Here is a tiny trained network, its code and every weight. The questions are about switching its units off for an input and a class, where a switched-off unit gives its printed mean instead of its output.

import numpy as np


def w(rows, s, z=0):
    codes = np.array(rows[::2]) - 128.0
    scale = np.full(codes.shape[1], s)
    scale[-1] = z or s
    return codes * scale


def f(y):
    return y / 2 * (1 + np.tanh(0.7978845608 * (y + 0.044715 * y**3)))


def log_softmax(a):
    a = a - a.max(-1, keepdims=True)
    return a - np.log(np.exp(a).sum(-1, keepdims=True))


def net(x, mask):
    res = np.array(x, float).reshape(1, 7) / 4 @ E
    y = f(res @ A[0][:, :-1].T + A[0][:, -1])
    res = res + np.where(mask, y, B[0][:, -1]) @ B[0][:, :-1]
    return log_softmax(res[-1] @ U[:, :-1].T + U[:, -1])


A, B = {}, {}
E = w([
[142,184,76,175,2,119,71,185,194,108],'x0',
[75,82,115,68,19,89,159,79,54,66],'x1',
[175,168,59,84,92,243,139,57,90,173],'x2',
[123,123,132,129,123,132,131,128,134,134],'x3',
[144,140,128,122,133,117,127,129,117,118],'x4',
[69,212,51,54,151,134,204,234,118,152],'x5',
[134,119,189,22,118,163,32,186,124,121],'x6',
],0.0089)
A[0] = w([
[187,121,116,140,103,215,82,22,116,139,104],'n1',
[82,160,78,75,166,108,149,134,127,145,128],'n2',
[177,170,137,173,143,158,115,183,184,167,138],'n3',
[115,125,185,48,125,149,71,181,158,92,172],'n4',
[112,80,204,77,254,145,206,97,46,183,12],'n5',
[136,150,81,236,118,100,203,113,132,122,172],'n6',
[116,121,65,196,152,81,219,103,131,117,178],'n7',
[111,117,105,82,67,115,153,112,95,99,147],'n8',
[64,166,75,95,105,128,164,224,131,131,84],'n9',
[68,95,166,148,144,45,138,207,156,95,90],'n10',
[147,136,108,169,39,96,75,140,161,111,115],'n11',
[45,84,113,90,49,82,155,98,46,64,128],'n12',
[140,170,113,149,228,146,127,153,176,177,126],'n13',
[61,119,171,149,147,30,112,157,171,98,78],'n14',
[129,175,39,60,96,215,151,106,112,196,72],'n15',
[176,58,201,211,102,113,24,47,159,85,15],'n16',
[109,100,192,52,143,163,87,150,100,148,191],'n17',
[147,114,146,62,93,163,41,192,136,118,170],'n18',
[80,188,79,81,158,144,195,206,145,129,43],'n19',
[82,116,98,90,38,84,161,121,107,95,116],'n20',
[137,194,90,155,44,112,83,183,175,145,2],'n21',
[161,163,86,144,70,140,115,166,172,134,64],'n22',
[205,162,118,188,212,141,78,170,175,223,183],'n23',
[123,135,89,179,128,93,175,74,131,141,153],'n24',
[47,112,118,96,87,108,126,93,79,71,192],'n25',
],0.0089,0.0022)
B[0] = w([
[129,204,142,135,200,76,225,218,33,144,222],'n1',
[69,64,187,93,130,88,164,144,111,80,178],'n2',
[197,79,170,169,81,208,78,136,153,114,206],'n3',
[61,178,64,67,89,89,50,105,142,218,196],'n4',
[110,44,22,181,163,141,156,3,225,32,246],'n5',
[40,176,106,40,52,70,46,94,137,205,214],'n6',
[82,201,100,61,54,90,45,75,162,208,208],'n7',
[190,120,174,167,89,209,97,151,145,125,180],'n8',
[63,93,221,91,154,46,181,176,90,78,222],'n9',
[199,228,49,214,198,137,186,168,46,200,207],'n10',
[105,79,49,168,171,110,194,48,178,44,191],'n11',
[204,97,178,177,102,233,51,170,149,133,223],'n12',
[201,83,177,170,67,208,86,145,155,123,213],'n13',
[220,217,62,223,205,119,206,165,51,199,200],'n14',
[208,228,93,210,220,77,189,170,32,199,233],'n15',
[61,93,212,66,123,28,201,220,30,61,249],'n16',
[93,189,57,85,76,74,91,70,200,177,195],'n17',
[89,181,78,35,66,71,76,69,174,190,200],'n18',
[62,72,225,70,129,78,196,203,88,78,222],'n19',
[192,81,184,184,91,206,53,164,171,111,194],'n20',
[115,65,44,162,177,114,162,29,211,50,215],'n21',
[156,99,87,162,196,102,181,44,221,71,191],'n22',
[182,105,228,142,59,201,46,191,142,126,252],'n23',
[63,157,124,60,80,65,55,85,181,198,181],'n24',
[183,105,159,148,95,199,92,149,141,148,194],'n25',
],0.0074,0.012)
U = w([
[221,71,220,165,57,253,32,196,164,142,228],'0',
[41,218,71,14,44,66,32,86,168,249,223],'1',
[46,69,241,63,140,42,226,223,41,54,132],'2',
[225,254,57,211,225,119,224,185,28,226,49],'3',
[116,19,16,173,180,139,181,8,228,20,3],'4',
],0.0094,0.0019)

Each question gives the input, the list of numbers given to net, and the class t.
The units are the neurons (one row each of A and B). Each row of codes is followed by its name. A weight is (code - 128) times the scale printed after its matrix; where a second scale follows, it is the last column's (A, B and U).
mask holds one flag per neuron, in row order. A switched-off neuron (its flag False) gives its mean, the last column of its row in B, instead of its output. The means were averaged over made-up inputs and are rounded, as every weight is.
A unit's drop is (log p(t) with every unit on - log p(t) with that unit switched off) / (log p(t) with every unit on - log p(t) with every unit switched off).
The circuit of an input: a set's keep is (log p(t) with only the set's units on - log p(t) with every unit switched off) / (log p(t) with every unit on - log p(t) with every unit switched off). Starting from the 12 units with the biggest drops (on a tie, the unit counted first), units are removed one at a time, each time the one whose removal leaves the highest keep (on an exact tie, the one counted first), for as long as the keep stays at least 0.8.
units of the circuit, in order: the units of the circuit, biggest drop first
most important unit: the unit with the biggest drop
top k neurons: the k neurons with the biggest drops, biggest first
drop when u is switched off: that unit's drop, to one decimal
input [-4,0,-2,3,1,-7,-3], class 2: most important unit => n16
input [6,5,6,3,-4,8,2], class 2: top 2 neurons => n9, n19
input [7,2,-5,-4,3,-1,-3], class 4: top 3 neurons => n11, n21, n15
input [-3,1,4,5,-3,4,-2], class 2: top 2 neurons => n10, n14
input [2,6,-7,8,8,6,4], class 3: top 2 neurons => n10, n14
input [1,-5,-6,6,1,-1,-2], class 3: top 2 neurons => n14, n10
input [-7,1,-3,0,-1,3,-7], class 1: top 2 neurons => n7, n6
input [7,-6,8,-8,-1,-3,-8], class 1: top 2 neurons => n6, n24
input [8,-7,5,-1,1,-5,0], class 4: top 4 neurons => n21, n11, n22, n12
input [5,-8,7,0,5,7,-8], class 0: top 2 neurons => n23, n13
input [-7,-7,5,2,-4,0,-1], class 0: top 3 neurons => n23, n13, n21
input [4,1,-4,-2,4,-6,-5], class 2: top 4 neurons => n16, n18, n4, n17
input [-3,-6,-4,2,-8,7,-3], class 2: top 4 neurons => n19, n9, n12, n2
input [-8,6,-8,-3,5,5,4], class 3: top 3 neurons => n10, n14, n21
input [3,-6,-6,6,2,8,-2], class 2: units of the circuit, in order => n19
input [-3,1,3,7,4,-1,0], class 3: top 2 neurons => n21, n11
input [7,-4,-2,-8,-1,-5,-3], class 4: drop when n21 is switched off => 0.1
input [6,-2,6,5,-8,-1,-2], class 3: drop when n1 is switched off => 2.3
input [-4,-1,-7,6,-5,-8,-8], class 1: drop when n6 is switched off => 0.6
input [8,-3,-5,-6,-7,2,1], class 4: units of the circuit, in order => n21
input [3,-4,4,0,1,-3,7], class 1: drop when n5 is switched off => 0.0
